Below is a small trained network, with its code and all its weights. Each question gives an input and a target symbol and asks what happens when units are switched off, that is, made to give their printed mean instead of their output.

import numpy as np


def w(rows, s, z=0):
    codes = np.array(rows[::2]) - 128.0
    scale = np.full(codes.shape[1], s)
    scale[-1] = z or s
    return codes * scale


def f(y):
    return y / 2 * (1 + np.tanh(0.7978845608 * (y + 0.044715 * y**3)))


def softmax(a):
    e = np.exp(a - a.max(-1, keepdims=True))
    return e / e.sum(-1, keepdims=True)


def log_softmax(a):
    a = a - a.max(-1, keepdims=True)
    return a - np.log(np.exp(a).sum(-1, keepdims=True))


def net(x, mask):
    ids = ['αβηλφψ'.index(c) for c in x.split()]
    T = len(ids)
    res = E[ids] + P[:T]
    q, k, v = (res @ M[0].T for M in (Q, K, V))
    z = softmax(np.where(np.tri(T) > 0, q @ k.T / 4**0.5, -1e9)) @ v
    res = res + np.where(mask[0], z, O[0][:, -1]) @ O[0][:, :-1]
    y = f(res @ A[0][:, :-1].T + A[0][:, -1])
    res = res + np.where(mask[1:9], y, B[0][:, -1]) @ B[0][:, :-1]
    return log_softmax(res[-1] @ U[:, :-1].T + U[:, -1])


Q, K, V, O, A, B = {}, {}, {}, {}, {}, {}
E = w([
[124,157,112,121,98,142],'α',
[190,207,106,71,163,83],'β',
[76,251,116,125,84,115],'η',
[165,197,184,120,110,107],'λ',
[141,115,149,117,43,141],'φ',
[132,161,174,162,150,167],'ψ',
],0.024)
P = w([
[27,28,160,204,132,2],'0',
[106,134,148,126,174,43],'1',
[110,150,154,108,186,87],'2',
[120,159,163,88,169,119],'3',
[136,179,169,75,155,139],'4',
[97,173,160,74,127,190],'5',
[76,130,141,55,139,217],'6',
[121,172,173,83,127,228],'7',
],0.0081)
Q[0] = w([
[44,105,77,82,155,165],'h1',
[100,68,174,189,158,69],'h1',
[100,187,205,2,150,46],'h1',
[170,86,48,168,171,137],'h1',
],0.0087)
K[0] = w([
[176,105,118,110,111,105],'h1',
[94,53,136,130,165,47],'h1',
[122,132,185,80,103,153],'h1',
[139,169,83,154,95,2],'h1',
],0.0087)
V[0] = w([
[145,68,207,175,80,121],'h1',
[93,149,144,222,158,167],'h1',
[84,89,1,120,25,146],'h1',
[65,142,152,130,70,103],'h1',
],0.0098)
O[0] = w([
[108,142,210,89,165,132,92],'h1',
[32,61,2,90,239,87,139],'h1',
[165,117,112,47,62,63,2],'h1',
[23,187,93,136,104,54,175],'h1',
],0.0093,0.0094)
A[0] = w([
[102,140,31,44,127,254,252],'n1',
[28,150,149,164,225,150,199],'n2',
[39,151,153,94,141,133,71],'n3',
[109,218,63,174,67,152,125],'n4',
[132,85,116,240,79,145,230],'n5',
[117,91,215,99,203,176,50],'n6',
[108,213,130,82,132,77,108],'n7',
[16,106,101,177,216,87,37],'n8',
],0.0081,0.0042)
B[0] = w([
[197,126,132,190,176,116,180],'n1',
[130,196,167,189,115,117,250],'n2',
[166,136,63,114,55,151,170],'n3',
[156,68,183,145,78,1,203],'n4',
[69,220,179,65,182,127,141],'n5',
[192,54,78,167,62,58,156],'n6',
[145,146,95,95,97,210,198],'n7',
[145,126,154,131,90,150,197],'n8',
],0.0084,0.016)
U = w([
[70,127,149,140,134,154,77],'α',
[222,112,198,147,113,146,139],'β',
[1,198,247,103,187,65,221],'η',
[45,163,101,170,138,238,234],'λ',
[124,119,143,152,134,69,2],'φ',
[117,148,208,94,85,226,60],'ψ',
],0.0067,0.0042)

Each question gives the input, a string of symbols that net reads in full, and the target symbol t.
The units are the heads (4 rows each of Q, K, V and O) and the neurons (one row each of A and B). Each row of codes is followed by its name. A weight is (code - 128) times the scale printed after its matrix; where a second scale follows, it is the last column's (O, A, B and U).
mask holds one flag per unit, heads first, then neurons. A switched-off unit (its flag False) gives its mean, the last column of its rows in O or B, instead of its output. The means were averaged over made-up inputs and are rounded, as every weight is.
A unit's drop is (log p(t) with every unit on - log p(t) with that unit switched off) / (log p(t) with every unit on - log p(t) with every unit switched off).
The circuit of an input: a set's keep is (log p(t) with only the set's units on - log p(t) with every unit switched off) / (log p(t) with every unit on - log p(t) with every unit switched off). Starting from all 9 units, units are removed one at a time, each time the one whose removal leaves the highest keep (on an exact tie, the one counted first), for as long as the keep stays at least 0.8.
units of the circuit, in order: the units of the circuit, biggest drop first
most important unit: the unit with the biggest drop
k most important neurons: the k neurons with the biggest drops, biggest first
drop of u: that unit's drop, to one decimal
input λ α φ β, target ψ: units of the circuit, in order -> [h1 n7 n4]
input β β β λ β α, target η: most important unit -> n5
input β φ ψ η α ψ β, target λ: 2 most important neurons -> [n4 n6]
input λ β η λ ψ β λ α, target η: 3 most important neurons -> [n7 n5 n6]
input ψ η β α β β ψ λ, target λ: units of the circuit, in order -> [n4 h1]
input λ β β φ, target η: 2 most important neurons -> [n7 n3]
input λ α β β α η, target β: 2 most important neurons -> [n4 n7]
input β β β β η β α, target β: 3 most important neurons -> [n1 n4 n2]
input η β α η, target φ: units of the circuit, in order -> [n4 h1]
input ψ ψ φ, target λ: 2 most important neurons -> [n4 n3]
input β η φ φ η, target ψ: drop of n1 -> 0.1
input η β λ ψ β, target λ: drop of n6 -> 0.0
input β β φ, target η: drop of n2 -> -0.2
